Each row is followed by roughly how far along a hidden order it lies, from 0 to 12. A new part has a new order.
[ 20.4   6.6  -5.1 -15.7  15.4  65.5  -4.6 -31.2  -9.4   8.4  17.0   6.7
  -9.3  -2.5  -6.2  -3.2   9.4  -3.4 -29.9]
6
[ 32.7  20.2   2.7 -25.2 -11.4   9.8 -40.2 -36.6  -7.3   6.1  22.8  -8.4
   9.4   7.4   6.9 -10.4  -7.7  -7.7 -45.7]
12
[ -7.0   0.1   3.9   2.6   1.8   4.8 -26.5  -4.0  10.1   9.4  -2.9 -33.8
  -8.0   5.6  14.6  -6.5  -8.5  -3.4  12.8]
0
[ -7.2  -4.2  -3.0   4.0  20.9  23.2  -3.1 -27.9 -11.0  -0.4  10.7  24.0
   1.6  -3.3 -18.6  -9.6   7.1   3.9   4.5]
4
[ 18.7  20.3  -0.8 -32.1 -11.9  50.4   6.9 -21.6 -13.3   7.0   9.9 -15.8
 -13.2   1.0   3.5  11.1  -2.0  -6.7 -15.4]
3
[  7.1  17.2   3.0   9.2  22.9  57.5  -7.4 -42.3 -20.1   2.3  -1.8   6.7
   8.7   5.8   9.0  -6.8   1.1  -6.6 -28.5]
5
[ -8.7   6.6   5.2   0.5 -17.0  -1.8   6.9  16.0  -1.7  -4.7  -4.9  -6.2
   9.1  -0.2  -9.8  -3.5   6.1   1.3 -16.5]
0
[ 10.6   0.8  -3.1 -12.7  13.6  79.4   3.7 -20.0 -14.5   6.0   0.2 -16.2
   3.3   4.3   1.3 -11.0  -5.7  -8.1 -21.0]
5
[ -2.4  -0.5  -1.5  -0.2  13.5  46.7  -1.1 -17.4 -15.1   3.0  -0.1  -6.3
   9.1   3.9  -2.3 -23.8  -8.7  -3.4   9.6]
3
[ 14.3  17.4  -1.2 -11.0  14.2  99.9  -6.6 -35.7 -12.0   2.2   6.3 -15.7
  -0.2   5.5   4.5 -15.1   4.4  -5.3 -24.1]
5
[ 17.2  19.6   3.1  -5.0   2.3  26.5 -11.7 -35.8 -15.9   2.8 -10.3 -13.4
  -9.4  -0.6  -7.3 -19.6  -0.2  -0.9   9.0]
12
[ 18.8  -6.7  -7.1  -2.5  22.0  46.7 -17.2 -29.5 -15.5  21.1   8.8 -36.8
 -18.1   2.4  20.3  18.1  -5.8 -11.0 -18.4]
6
[ -0.9  -3.5  -1.9   1.6  19.0  35.2 -18.6 -30.0  -4.6   9.8  18.2 -13.2
 -15.2  -1.3  -0.7   8.7  11.1  -4.0 -31.1]
3
[ 15.8   2.3  -6.1 -17.2  -4.9  37.1  11.7   4.9   4.0  10.3  -1.5 -15.0
 -13.4  -1.8  -5.0  -5.8  10.4   2.7  15.4]
8
[  3.4  -2.4  -6.2 -25.5 -22.7  -3.8 -16.8 -13.0  -3.3   8.9  14.0   8.9
  11.6   5.6  10.0  -3.4  -1.2  -4.3 -31.9]
9
[  4.7  13.5   4.7  -3.3  -1.3  18.9 -16.9 -18.3   0.0  14.6  -5.0 -21.9
  -3.7   5.4   8.1 -14.8  -5.7  -6.9  -3.2]
1
[  8.2  17.5   6.4   6.1   2.7  -5.5 -15.7 -21.8  -3.9   8.9  11.5   9.7
   4.1  -1.3 -13.6 -24.6  -4.0   0.2   6.5]
7
[  9.3  -4.5  -8.2 -13.1  11.4  81.6  21.1 -14.2 -14.0  -0.6  -5.4  -3.1
  15.4   6.3   1.0 -29.2 -10.4  -5.6   8.2]
7
[ 33.2  25.0  -1.5 -15.3  -9.4  43.1 -18.5 -50.3 -21.5  16.5   3.8  -1.1
   9.8   7.3  10.5 -12.2   6.0  -5.7  15.0]
11
[  5.5   3.8   1.9 -11.4  -5.5   6.0 -11.6   7.5  -0.2   3.0  -0.5 -12.8
   1.7   2.1  -5.1 -13.7   0.7   1.1   4.6]
2
[-11.3 -19.1  -5.8 -21.3 -21.1 -35.3 -17.0 -15.4  -1.6  -5.1   6.4  -4.9
   2.8   1.0  10.3  30.1   9.5   6.7  13.4]
9
[ 15.2  18.0   4.0   4.2  23.1  65.4  12.3  -4.0  -1.2  10.9   1.3 -10.7
  -5.5  -0.4 -15.1 -31.0 -10.0  -6.2 -24.3]
9
[ 11.5  20.9   8.1   9.6  -1.3 -24.1 -21.9 -24.2  -0.9   9.9  16.5  15.6
  -5.2  -3.7 -19.1 -19.2   6.6   4.0  27.6]
6
[  0.1  -5.5  -2.2 -10.2   5.8  48.8   5.6  -6.5  -0.1   2.7  -2.8 -17.9
 -11.0  -0.3 -10.5   3.1   8.5   1.7   0.3]
5
[  4.3   0.0   1.2  -1.6 -12.8 -52.5 -11.5  -5.6   2.2  -0.8   4.1  21.7
   7.7  -0.8  -2.9 -11.3  -8.4  -2.4 -13.3]
10
